In the rows, zero is written as 128.
Each row is followed by its class. Each block has new classes.
[106 138 132 123 151 172 140 103 194 126 133 131 123 109 110 213 139  84
 120 156 138 112 123 102 131 123  92 150 129 113 121  72 132 131 129 165
 142 124 172 140  71 128 115 125 150 116 123 151 110 114 132 133]	Z496
[120 141 129 115 132 106 130 140 113 130 115 123 130 129 128 160 119 121
 125 121 132 139 109 132 129 131 145 140 122 122 125 104 136 123 122 138
 143 132 113 129 122 135 123 129 132 114 138 139 128 120 124 135]	Z471
[110 126 143 152 135 108 106 103 154 129 115 122 119 119 142 123 122 124
 139 152 122 113 124 131 123 105 134 119 119 133 146 182 138 139 121 131
 119 120 151 109 110 146 127 120 131 136 124 123 127 122 142 118]	Z496
[139 135 118 115 125 127 134 119 136 127 131 124 133 123 101 122 135 125
 114 166 138 132 131 125 125 133  98 141 127 118 143 146 130 114 127 119
 138 117 134 126 142 120 138 123 131 128 133 131 141 131 129 127]	Z468
[106  78 128  60 148 140 130 128 119 133 123 118 125 115 104 155 134 106
 119 144 117 117 144 125  81 123 146 148 124 125 118 116 127 127 115 146
 141 139 103 140 119 119 118 114 146 124 124 130 124 136 139 146]	Z496
[120 151 141 135 127 117 135 121 138 133 129 126 121 128 114 157 130 111
 124 192 131 102 110 135 125 111 112 142 119 122 167 164 123 123 125 128
 130 119 158 136  86 137 131 116 132 132 128 145 129 127 137 127]	Z496
[126 252 122 100 115 126 144 103 132 144 134 122 125 173 113 127 138  98
 138  53 144 145 123 131 145 122  98 136 103 163 145 182 127 133 131 141
 101  94  88 137 147 145 142 120 121 128 145 129 128 109 131 144]	Z471
[113 225 117 124 110  98 128 118 130 132 113 137 129 144 138 153 119 122
 147 112 141 125 122 130 129 126 111 119 132 139 117 129 140 122 142 138
 136 117 134 126 134 123 139 127 115 134 135 153 114 121 141 129]	Z471
[ 85   4 130 122 156 101  94 121 106 147  93 119 118 106 135 194 127 127
 117  79 119 116 156 104 139 147 226 158 123 125 110  16 130 120 118 146
 207 147 123 138 102 186  85 144 163 106  93 121 111 125 140 150]	Z496
[124  94 118 129 136 146 126 132 135 122 123 132 129 119 128 144 123 145
 108 156 121 127 127 132 125 150 129 128 143 119 102 106 131 124 132 115
 133 131 156 129 117 121 114 137 132 123 110 130 125 134 110 117]	Z468
[ 93 173 129 121 135  95 129 130 117 138 124 144 127 140 124 127  94 112
 124 138 132 126 124 126 125 118 252 124 133 151 106  91 136 127 129 139
 157 125 122 129 124 138 129 131 123 121 115 151 127 118 134 132]	Z471
[141 111 138 116 124  71 124 137 115 118 118 123 129 120 159 147 131 140
 121 133 112 144 126 122 133 164 129 116 133 121 127 153 128 105 124 123
 134 125 139 128 141 119 134 123 131 120 131 139 134 112 130 128]	Z468
[115  63 137 125 129  78 109 145  98 141 101 126 138 128 141 117 123 138
 123  31 114 152 150  99 138 145 200 127 120 108 114  42 127 138 118 144
 192 162 117 126 153 132 113 138 132 128 128 126 113 126 135 153]	Z471
[138 162 130 117 111 117 133 121 129 129 134 122 112 122 103 139 137 120
 113 169 150 122 143 129 134 111  90 155 121 140 137 164 124 123 125 141
 124 105 146 133 115 134 136 117 133 126 125 139 127 125 125 115]	Z468
[116  77 141 149 120 114 126 112 157 121 138 127 129 120 157 128 133 148
 142 132 122 128 130 137 124 116 131 131 131 118 123 131 121 109 130 116
 114 122 157 133 109 157 116 129 139 129 125 121 124 119 137 126]	Z496

Each row is followed by its class.
[133 137 130 126 111 137 118 122 139 133 133 138 117 126 131 148 118 125
 116 134 137 133 131 132 110 131 133 135 124 125 136 143 114 136 128 124
 128 136 149 139 117 137 111 136 118 108 125 130 111 137 129 116]	X
[134 134 118 126  97 145 122 132 118 130 123 126 155 143 110 122 127 134
 123 153 109 120 159 137  95 142 126 119 121 132 120 117 140  99 101 127
 129 114 141 135 125 123 130 121 107 146 139 125 123 132 128 126]	X
[125 131 122 127 112 139 132 140 135 143 131 132 135 129 129 101 127 129
 111 133 135 133 153 128 130 125 126 123 122 128 137 115 110 143 127 127
 128 132 158 125 123 120 119 144 121 130 123 126 119 128 122 123]	U
[127 123 142 131 123 120 133 136 124 129 131 129 131 152 141 132 128 122
 128 127 126 131 126 139 133 131 133 131 130 123 141 137 117 122 151 126
 126 136 127 122 135 126 131 137 147 103 128 131 122 137 127 122]	X
[130 127 126 131 117 139 137 145 141 152 129 135 128 132 135 101 128 127
 108 126 134 132 144 131 135 124 124 128 123 118 140 121 106 150 142 126
 131 133 158 123 124 126 118 153 129 112 117 130 119 128 118 123]	U
[128 127 125 131 103 132 128 139 134 143 128 133 136 139 133 106 126 125
 118 131 129 137 145 132 133 134 126 124 124 124 135 120 118 132 132 130
 130 132 150 123 127 122 126 139 130 126 124 127 122 131 123 123]	U
[123 121 154 129 142 113 133 130 141 130 133 131  99 127 156 132 127 120
 125 104 155 137 110 128 162 109 138 144 130 118 153 150  93 162 170 126
 130 151 129 115 133 136 122 141 152  82 109 130 127 136 129 120]	X
[130 125 139 130 115 126 119 123 127 113 123 125 139 148 131 165 123 124
 134 135 114 128 116 142 103 142 139 133 128 127 129 140 139  97 125 128
 130 125 122 138 132 134 134 123 130 116 135 131 121 138 132 119]	U
[124 115 155 134 154 106 129 126 122 115 126 126 108 127 148 167 127 117
 142 106 129 134  76 129 140 119 140 146 129 126 136 156 130 126 168 129
 127 140  97 131 137 138 134 132 164  91 126 135 130 133 134 127]	U
[128 124 156 130 141 108 127 124 124 110 127 124 110 146 150 173 123 120
 139 111 130 135  91 135 135 125 144 145 128 119 143 163 124 123 158 129
 127 139 100 123 136 140 135 131 158  80 117 132 126 140 132 121]	U
[125 121 131 135 148 119 138 135 119 131 123 126 137 135 130 112 131 126
 141 118 118 130 117 126 145 123 124 124 131 130 125 110 141 120 149 133
 132 124 108 119 136 122 138 129 146 137 128 132 138 119 126 140]	X
[130 123 139 127  95 135 131 148 133 141 120 132 141 163 137 146 124 115
 116 137 117 137 133 142 112 137 134 133 118 118 141 132 118 114 148 125
 133 130 152 133 126 130 124 158 137  91 124 130 106 139 125 113]	U
[127 123 131 133 138 133 135 135 123 126 121 128 129 131 130 123 129 123
 136 119 124 130 110 126 135 120 120 127 132 122 128 124 133 129 145 127
 132 123 119 126 131 128 129 139 137 121 126 127 134 121 129 132]	X
[128 122 128 131 140 130 133 142 124 145 114 135 122 130 129 144 122 122
 131 115 116 135  70 118 114 122 120 133 131 120 122 126 144 129 147 128
 132 127 122 143 120 135 117 157 136 105 127 130 122 112 130 135]	X
[135 125 129 131 125 128 138 139 131 137 129 130 137 136 130  98 131 126
 125 121 127 128 147 130 144 123 127 121 127 124 135 115 120 130 142 128
 131 131 137 116 132 123 133 134 134 129 122 127 129 134 120 128]	X
[127 118 160 132 145 100 126 114 132 103 135 124  99 143 163 176 128 124
 139 105 142 134 101 140 148 130 152 153 131 123 151 169 108 131 166 128
 128 148 101 118 139 140 136 117 163  69 120 132 132 143 136 113]	U
[128 132 121 125 116 134 131 130 145 147 134 129 124 125 129 105 125 125
 112 130 138 129 146 123 133  99 125 128 120 124 134 122 110 150 128 126
 131 135 157 127 125 127 115 144 123 126 118 126 120 125 122 125]	U
[127 127 136 127 131 122 131 129 131 122 133 129 123 130 136 126 130 123
 128 120 134 129 134 129 138 125 131 129 126 124 135 133 117 130 139 130
 129 135 126 119 130 127 134 127 135 118 124 132 130 129 125 127]	U
[126 119 134 133 171 114 133 116 108 109 122 124 121 117 131 153 133 135
 159 104 116 125  68 121 141 117 122 131 140 128 112 133 159 112 148 130
 127 123  77 128 138 131 140 115 148 132 135 130 149 115 138 147]	U
[129 127 132 129 114 136 133 143 138 147 128 132 123 138 137 117 127 123
 114 131 137 132 133 133 128 127 130 133 124 120 140 130 110 143 140 127
 131 136 153 128 123 130 118 152 136 108 119 127 116 135 122 119]	U
[125 120 140 133 132 120 141 137 134 137 132 133 124 142 147 110 132 123
 125 118 136 133 137 136 157 123 131 131 126 119 145 132 107 140 162 127
 132 140 133 116 137 127 131 140 134 101 119 128 128 133 121 123]	U
[126 126 143 127 132 123 125 125 138 126 134 127 105 152 145 146 127 122
 125 115 143 133 118 129 136 122 139 139 128 122 145 151 108 149 151 127
 127 135 132 128 129 135 122 136 138  89 117 129 121 138 128 117]	U
[128 126 138 133 134 122 132 132 127 131 127 129 124 134 132 138 128 126
 132 124 124 132 109 128 124 126 131 131 131 125 138 131 132 125 138 128
 131 131 122 133 123 131 129 135 136 111 125 130 126 129 130 126]	U
[122 114 148 125 162 109 148 140 139 140 134 133  95 125 161 115 127 117
 129  89 149 139  88 118 175  99 130 141 133 113 155 141  93 177 187 124
 132 151 126 111 134 134 118 161 162  82 103 133 134 123 126 129]	U
[124 114 151 130 170 100 132 110 122 105 133 122  99 117 147 165 132 122
 156  98 136 130  80 124 161 116 138 142 140 128 132 155 134 135 158 130
 131 136  82 123 135 136 126 112 158 102 124 134 144 128 134 135]	U
[128 128 133 128 121 129 133 131 134 132 130 128 124 129 132 122 126 132
 121 125 132 133 132 130 134 127 132 131 126 125 135 130 110 137 133 123
 129 132 131 125 130 127 124 130 131 120 123 127 127 132 125 124]	U
[127 122 149 137 129 119 132 134 140 131 133 132 104 135 153 145 123 117
 120 111 144 140 104 129 138 118 139 142 129 119 151 155  99 152 160 125
 130 145 139 123 127 137 119 152 148  71 112 131 117 138 129 119]	X
[127 127 132 128 120 127 125 124 126 118 129 127 134 132 127 127 130 123
 125 134 124 125 143 135 130 134 133 125 126 129 130 131 126 118 126 129
 126 130 131 125 129 125 132 122 130 132 130 125 129 132 126 126]	U

Each row is followed by its class.
[122 133 134 127 140 141 135 133 119 137 124 126 129 115 125 127 131 126
 131 130 125 130 136 129 144 145 121 124 129 130 132 125 130 126 130 126
 126 125 122  98 147 124 129 130 139 121 124 146 132 129 133 117]	R
[128 121 131 124 128 139 139 138 124 123 140 153 128 119 124 129 136 115
 131 112 105 123 137 123 127 142 126 123 134 122 124 127 132 119 129 124
 127 144 125  98 135 139 127 129 116 121 129 134 126 131 132 130]	L
[129 125 123 133 121 129 116 100 147 129 132 118 130 137 132 127 122 134
 134 133 112 132 122 126 124 133 124 129 128 128 136 122 132 130 125 130
 129 111 116 157 124 137 141 127 120 134 130 121 130 117 120 152]	B
[128 122 126 122 125 149 128 119 127 126 154 130 129 137 134 122 126 118
 145 109  81 132 124 137 129 169 117 122 143 131 137 126 134 125 125 130
 126 147 135 152 153 139 125 129 107 119 121 145 136 120 129 157]	B
[126 136 127 121 130 126 126 126 124 118 104 112 128 112 122 128 128 129
 124 145 148 111 122 120 141 116 131 126 126 141 142 120 146 113 124 130
 125 130  95 143 125 142 148 124 128 146 137 123 119 126 129 142]	Y
[128 130 132 124 130 137 139 142 129 126 123 149 126 110 124 144 129 117
 129 101 120 132 137 129 123 150 124 131 134 116 116 131 126 124 129 130
 124 141 138  96 144 137 117 126 120 122 125 126 137 129 137  96]	J
[130 136 127 122 113 107 129 140 132 124 135  51 133 126 131 134 116 146
 117 140 161 119 114 115 132 129 139 126 117 155 139 123 142 133 116 130
 126 131 113 199 117 131 133 116 133 144 137 126 124 133 125 146]	Y
[132 140 117 138 109 125 124 108 133 143 119  94 136 134 135 120 125 144
 131 112 155 142 117 124 113 162 117 133 133 133 131 128 132 144 133 134
 131  92 113 193 129 138 129 129 128 138 114 119 138 114 119  82]	G
[126 134 123 138 124 118 126 106 118 140 142  99 132 136 132 127 124 137
 130 140 126 136 129 123 130 136 115 127 126 148 132 129 128 141 126 126
 128 106 106 167 127 122 131 128 148 131 120 136 131 126 121 138]	H
[130 119 127 136 116 111 134 110 124 129 170  99 130 157 141 128 122 130
 132 133  78 138 124 119 124 139 118 127 129 152 126 132 134 151 119 132
 128 122 124 167 142 123 121 126 137 123 124 143 139 133 126 186]	Y
[124 140 130 118 148 157 129 133 125 122 109 144 125 107 123 129 134 123
 137 127 131 117 130 133 147 125 121 125 136 134 143 122 139 106 124 129
 127 157 105 117 145 133 142 127 118 136 129 140 124 125 132 129]	R
[119 135 127 123 142 143 134 137 124 135 114 111 130 107 128 124 133 136
 125 145 148 120 127 132 148 142 124 123 125 133 140 126 131 121 130 131
 128 111 123  99 142 132 134 122 142 128 129 142 126 127 120 120]	R
[128 141 125 127 135 134 134 109 117 127 116 131 128 130 133 129 133 127
 139 131 124 133 135 132 137 120 112 130 135 140 129 128 138 130 126 130
 130 137 111 135 143 124 131 127 142 120 124 131 133 128 130 124]	R
[136 145 124 130 125 120 139 120 124 132 117 100 131 134 134 125 127 137
 126 118 142 141 133 125 123 137 117 136 133 135 118 134 138 144 125 132
 128 121 125 157 141 127 128 125 139 134 125 126 143 119 131  97]	J
[136 118 127 131 125 140 135 118 130 133 142 143 126 122 127 123 130 119
 134 116  97 131 130 125 126 161 121 124 128 122 123 127 126 130 145 124
 127 112 125  90 140 147 126 135 124 116 127 137 134 127 129 132]	H
[129 124 122 132 119 128 128  93 147 132 133 124 130 133 131 126 123 128
 136 120  95 130 128 123 125 153 112 127 131 136 133 125 143 131 125 129
 125 116  96 141 141 152 136 131 119 133 130 130 140 122 127 146]	G
[124 137 130 119 139 149 136 166 117 120 116 124 133 100 119 129 130 135
 126 120 160 121 134 129 143 149 132 123 130 130 143 127 129 110 133 128
 129 153 124 132 133 133 134 126 119 125 120 137 120 130 133  90]	R
[129 146 124 130 131 118 126 123 124 133  97 112 131 125 128 128 129 140
 124 132 169 134 133 127 126 117 125 132 127 131 130 130 132 129 129 133
 128 118 114 157 121 122 135 126 141 137 125 116 130 124 127  85]	R
[134 129 128 125 111 105 136 137 138 120 128  98 131 127 122 135 113 135
 119 120 157 130 121 116 119 125 135 129 123 140 125 131 141 130 123 125
 125 135 115 174 114 132 132 124 126 142 130 116 125 134 130 117]	Y
[122 116 122 140 129 119 127  80 120 144 174  94 134 149 143 121 125 134
 142 153  51 141 129 127 134 146 103 125 127 153 127 126 136 156 117 127
 129  84 111 135 159 120 120 129 158 114 123 157 143 134 122 202]	H
[126 131 124 134 125 116 127 111 138 143 118 114 127 122 126 126 127 139
 124 133 140 133 137 121 126 136 121 129 119 120 124 131 127 139 136 130
 127  79 111 104 126 135 125 126 153 126 125 125 130 127 123  94]	H
[126 142 130 121 139 138 129 156 122 125 102 127 126 108 119 131 132 131
 122 137 175 116 128 128 138 113 137 131 126 129 138 118 130 107 130 130
 130 148 122 124 117 125 140 124 128 135 126 126 116 130 136  99]	R
[116 103 132 115 145 177 133 135 144 125 155 199 123  95 110 123 136  99
 143 119  51 105 135 126 155 172 120 109 130 112 137 122 127 100 134 124
 125 138 120  51 167 163 134 126 105  99 136 165 120 127 136 180]	H
[132 122 126 130 122 130 122 114 150 126 121 122 129 133 147 127 124 130
 132 135 110 121 124 128 133 129 128 125 126 128 129 126 136 128 128 130
 127 109 119 121 133 143 135 123 121 134 140 126 133 119 130 160]	B
[129 126 126 122 118 140 115 121 156 123 102 138 126 116 126 123 130 128
 128 118 143 117 119 133 127 137 136 126 128 112 134 124 130 112 132 129
 124 121 127 125 124 150 143 131  98 138 135 114 130 114 129 120]	B
[131 126 118 137 112 110 121  82 141 136 126 101 134 142 140 122 123 138
 134 125 106 145 128 125 116 145 112 133 129 135 128 125 133 153 125 128
 127  85 113 160 140 138 124 130 132 132 127 121 144 120 122 138]	B
[122 117 127 136 113 108 121 120 139 143 140  85 131 133 134 128 123 143
 118 141 139 130 122 126 119 154 137 129 111 123 124 131 118 150 133 124
 129  59 137 113 116 132 116 126 152 124 123 126 138 124 121 118]	H
[131 137 130 121 129 132 143 142 123 117 125 133 127 122 119 128 129 122
 127 110 132 134 137 127 126 147 123 127 137 123 112 131 132 131 131 129
 127 137 137 104 149 131 119 126 128 122 123 131 138 134 136  93]	J
[118 102 132 123 129 142 121 120 154 138 143 172 124 114 123 124 133 118
 129 127  82 116 130 123 133 160 137 120 119  97 123 127 115 126 141 125
 127  85 141  51 144 155 120 134 123 103 138 140 131 123 133 151]	H
[132 136 126 125 127 126 128 105 138 129 105 130 128 121 126 126 130 130
 122 120 147 125 131 129 128 131 129 129 128 118 123 129 130 131 135 128
 126 118 127  98 129 139 129 127 127 129 129 115 129 124 134  97]	J
[132 124 131 121 112 121 151 156 120 111 176  93 131 131 124 132 117 123
 128 108 108 127 119 112 127 171 127 118 134 157 132 127 147 128 115 129
 125 170 122 194 146 134 134 124 111 122 126 151 130 140 131 155]	Y
[125 108 126 136 117 127 114  96 144 138 151 118 131 148 141 123 127 126
 135 134  81 138 122 131 122 145 123 127 126 120 126 131 125 146 123 127
 127  90 140 123 136 135 121 130 121 119 130 131 139 118 122 177]	H
[128 152 125 117 144 134 138 141 117 125 102  94 133 110 128 129 132 133
 127 133 168 124 131 127 150 134 124 124 129 143 134 125 144 122 125 131
 127 144 120 138 142 127 132 123 140 135 126 134 133 131 137  98]	R

Each row is followed by its class. Each block has new classes.
[133 130 125 132 125 110 131 132 134 130 133 132 136 125 129 125 114 137
 136 121 155 135 135 138 120 134 116 130 124 124 149 133 136 127 123 139
 118 137 121 111 129 141 117 134 122 123 119 127 117 125 134 136]	M
[132 122 126 124 121 124 132 129 125 126 125 125 129 132 126 127 131 121
 128 125 123 127 126 126 131 124 131 130 128 126 134 130 128 119 119 128
 130 127 134 137 125 125 128 130 124 135 121 128 127 129 124 123]	D
[130 142 134 136 133 117 127 131 139 119 132 135 138 126 132 125 120 141
 136 122 141 130 130 130 120 132 116 129 118 122 130 133 132 129 127 134
 128 135 129  95 127 137 104 137 126 135 123 134 109 131 136 146]	K
[136 124 139 125 128 110 123 139 133 126 134 131 134 129 135 123 129 125
 153 112 124 130 130 129 126 131 115 128 112 122 123 129 136 115 114 129
 102 140 133 102 121 134 117 142 130 138 104 137  99 129 136 147]	M
[128 143 122 123 139 134 133 119 125 118 130 128 140 127 122 128 134 146
 115 128 118 111 139 115 134 128 133 137 124 122 127 126 130 123 132 142
 144 128 122 106 130 123 127 119 124 122 141 134 121 134 127 127]	A
[138 119 120 130 115 112 124 135 109 131 124 130 148 138 130 118 141 117
 141 113 114 130 131 117 127 129 123 146 125 128 145 133 133  94  92 126
 123 124 130 125 126 125 151 134 120 132 109 132 140 133 114 128]	D
